arr =
[[142 120 154 135 102 149 142 124 125 101 120 145 136 155 126]
 [130 125 126 138 127 132 134 129 125 131 127 132 127 127 134]
 [143 132 145 149 109 132 120 131 129 117 122 123 114 109 145]
 [123 124 125 133 127 131 135 132 125 132 128 130 128 130 138]
 [129 133 122 126 141 115 130 132 131 137 132 131 136 126 102]
 [120 126 126 133 129 130 132 133 126 133 123 131 128 130 129]
 [136 135 142 139 113 132 124 127 127 117 126 129 122 115 146]]
arr[-7][-15]	142
arr[2][13]	109
arr[:, 14]	[126, 134, 145, 138, 102, 129, 146]
arr[-3][11]	131
arr[4][12]	136
arr[-6]	[130, 125, 126, 138, 127, 132, 134, 129, 125, 131, 127, 132, 127, 127, 134]
arr[-6][-7]	125
arr[3][11]	130
arr[2]	[143, 132, 145, 149, 109, 132, 120, 131, 129, 117, 122, 123, 114, 109, 145]
arr[6][-4]	129
arr[0][1]	120
arr[-5][6]	120
arr[-6][-12]	138
arr[0][-10]	149
arr[6][9]	117
arr[0][-11]	102
arr[-4][4]	127
arr[-1][-14]	135
arr[6][-3]	122
arr[-7][7]	124
arr[5][2]	126
arr[-6][1]	125
arr[3][14]	138
arr[6][-5]	126
arr[2][-11]	109
arr[6][5]	132
arr[-1][-11]	113
arr[4][7]	132
arr[-4][-6]	132
arr[3][-9]	135
arr[4]	[129, 133, 122, 126, 141, 115, 130, 132, 131, 137, 132, 131, 136, 126, 102]

x = [128 152 140 143 136 150 152 124 140 133 136 135 142 101 110 142]
x[0] = 128
x[6] = 152
x[7] = 124
x[8] = 140

grid =
[[135 107 147 144 141 124 123 153 115 122 107 132]
 [133 111 151 150 105 113 109 125 137 121 140 105]
 [124 104 106 133 105 135 137 128 133 127 117 153]
 [149 129 121 138 154 138 114 143 146 124 138 111]
 [114 115 111 147 145 142 109 136 121 153 153 133]
 [141 118 125 135 142 106 124 121 144 139 115 123]
 [138 132 136 144 143 108 108 137 150 147 112 117]]
Indices start at 0.
(0, 0): 135
(0, 5): 124
(2, 3): 133
(6, 4): 143
(0, 9): 122
(6, 8): 150
(0, 3): 144
(6, 5): 108
(0, 6): 123
(5, 9): 139
(5, 4): 142
(2, 1): 104
(4, 10): 153
(3, 11): 111
(6, 0): 138
(4, 2): 111
(4, 3): 147
(6, 9): 147
(6, 2): 136
(1, 9): 121
(5, 3): 135
(5, 11): 123
(6, 7): 137
(4, 8): 121
(1, 11): 105
(2, 10): 117
(1, 7): 125
(2, 7): 128
(2, 9): 127
(0, 10): 107
(1, 3): 150

M = 124  134  126  125  128  120  122  153  119  154  124  106  133
M[0] -> 124
M[12] -> 133
M[7] -> 153
M[6] -> 122

A =
array([[124, 130, 129, 122, 117],
       [122, 131, 144, 111, 109],
       [125, 135, 142, 113, 121],
       [120, 136, 129, 117, 119],
       [117, 132, 136, 114, 105],
       [121, 137, 132, 115, 122],
       [126, 129, 130, 123, 119],
       [122, 132, 129, 120, 117],
       [125, 132, 132, 119, 121],
       [124, 133, 131, 120, 120],
       [124, 135, 143, 111, 120]])
A[-11,0] -> 124
A[-7,-2] -> 114
A[4,-4] -> 132
A[6,4] -> 119
A[-1,1] -> 135
A[4,0] -> 117
A[3,-5] -> 120
A[-2,-2] -> 120
A[:, 0] -> [124, 122, 125, 120, 117, 121, 126, 122, 125, 124, 124]
A[-3,-4] -> 132
A[-9,4] -> 121
A[-1] -> [124, 135, 143, 111, 120]
A[-9,-2] -> 113
A[-2,-1] -> 120
A[8] -> [125, 132, 132, 119, 121]
A[:, 4] -> [117, 109, 121, 119, 105, 122, 119, 117, 121, 120, 120]
A[-10,-5] -> 122
A[-5] -> [126, 129, 130, 123, 119]
A[-3,-2] -> 119
A[6,0] -> 126
A[-10] -> [122, 131, 144, 111, 109]
A[-10,-2] -> 111
A[9,1] -> 133
A[-7] -> [117, 132, 136, 114, 105]
A[:, 2] -> [129, 144, 142, 129, 136, 132, 130, 129, 132, 131, 143]
A[2] -> [125, 135, 142, 113, 121]
A[5] -> [121, 137, 132, 115, 122]
A[7,3] -> 120

X =
[[143 122 137 133 133 127 138 126 144]
 [130 126 130 130 119 129 123 133 131]
 [128 128 128 128 128 128 128 128 128]
 [139 123 131 122 121 139 134 117 125]
 [146 134 125 119 115 132 132 129 129]
 [137 131 119 117 131 123 137 121 137]
 [121 119 116 124 138 132 126 117 144]
 [128 128 129 128 128 127 128 127 127]
 [128 127 127 127 128 131 128 130 130]
 [130 141 140 132 128 128 136 142 112]
 [129 127 131 132 129 126 129 129 131]
 [128 128 127 127 128 129 128 128 129]
 [128 129 128 128 127 126 128 127 127]
 [128 127 128 127 128 130 128 130 129]
 [152 126 138 137 109 121 118 136 139]]
X[0][0]	143
X[7]	[128, 128, 129, 128, 128, 127, 128, 127, 127]
X[13]	[128, 127, 128, 127, 128, 130, 128, 130, 129]
X[:, 1]	[122, 126, 128, 123, 134, 131, 119, 128, 127, 141, 127, 128, 129, 127, 126]
X[3][5]	139
X[4][0]	146
X[1][2]	130
X[6][4]	138
X[0][4]	133
X[:, 4]	[133, 119, 128, 121, 115, 131, 138, 128, 128, 128, 129, 128, 127, 128, 109]
X[6][1]	119
X[9][1]	141
X[7][0]	128
X[14][1]	126
X[:, 3]	[133, 130, 128, 122, 119, 117, 124, 128, 127, 132, 132, 127, 128, 127, 137]
X[1]	[130, 126, 130, 130, 119, 129, 123, 133, 131]
X[11][7]	128
X[1][0]	130
X[1][6]	123
X[10][0]	129
X[4][4]	115
X[9][5]	128
X[11]	[128, 128, 127, 127, 128, 129, 128, 128, 129]
X[13][7]	130
X[10]	[129, 127, 131, 132, 129, 126, 129, 129, 131]
X[6][5]	132
X[7][2]	129
X[12][3]	128
X[14]	[152, 126, 138, 137, 109, 121, 118, 136, 139]
X[:, 8]	[144, 131, 128, 125, 129, 137, 144, 127, 130, 112, 131, 129, 127, 129, 139]
X[2][4]	128
X[0][1]	122
X[2][2]	128
X[6][2]	116
X[14][8]	139

a = [[138, 132, 113, 118, 125], [116, 127, 137, 128, 118], [117, 127, 139, 126, 120], [129, 128, 129, 127, 129], [137, 132, 113, 115, 121], [122, 127, 142, 127, 128], [128, 123, 125, 150, 140], [128, 124, 129, 145, 139], [124, 128, 140, 124, 127], [116, 127, 137, 129, 118], [121, 127, 139, 128, 126], [121, 128, 138, 125, 123], [114, 127, 137, 129, 117], [126, 125, 148, 133, 140], [127, 124, 125, 145, 135], [137, 133, 116, 113, 122]]
a[0, 0]	138
a[10, 0]	121
a[12, 0]	114
a[9]	[116, 127, 137, 129, 118]
a[:, 3]	[118, 128, 126, 127, 115, 127, 150, 145, 124, 129, 128, 125, 129, 133, 145, 113]
a[13, 3]	133
a[7]	[128, 124, 129, 145, 139]
a[0, 4]	125
a[8, 1]	128
a[8, 0]	124
a[0, 1]	132
a[3, 4]	129
a[4]	[137, 132, 113, 115, 121]
a[9, 1]	127
a[:, 4]	[125, 118, 120, 129, 121, 128, 140, 139, 127, 118, 126, 123, 117, 140, 135, 122]
a[12, 3]	129
a[13, 2]	148
a[4, 4]	121
a[5, 1]	127
a[:, 0]	[138, 116, 117, 129, 137, 122, 128, 128, 124, 116, 121, 121, 114, 126, 127, 137]
a[8, 3]	124
a[3, 0]	129
a[11]	[121, 128, 138, 125, 123]
a[2, 1]	127
a[3, 3]	127
a[6, 2]	125
a[7, 2]	129
a[7, 1]	124
a[15, 0]	137
a[15, 2]	116
a[5]	[122, 127, 142, 127, 128]
a[11, 2]	138

B =
[[116 140 121 135 129 144 126]
 [135 131 133 131 134 129 136]
 [145 135 121 136 113 119 138]
 [121 130 125 127 137 129 134]
 [113 105 139 110 130 129  99]
 [118 111 139 115 135 129 111]
 [125 132 124 129 135 127 137]
 [110 138 118 132 122 146 117]
 [124 137 130 134 139 139 135]]
Indices start at 0.
(0, 0)	116
(1, 4)	134
(0, 6)	126
(7, 6)	117
(4, 6)	99
(4, 1)	105
(1, 5)	129
(3, 2)	125
(3, 6)	134
(1, 2)	133
(8, 3)	134
(7, 2)	118
(2, 0)	145
(8, 1)	137
(5, 3)	115
(7, 4)	122
(0, 2)	121
(1, 0)	135
(0, 3)	135
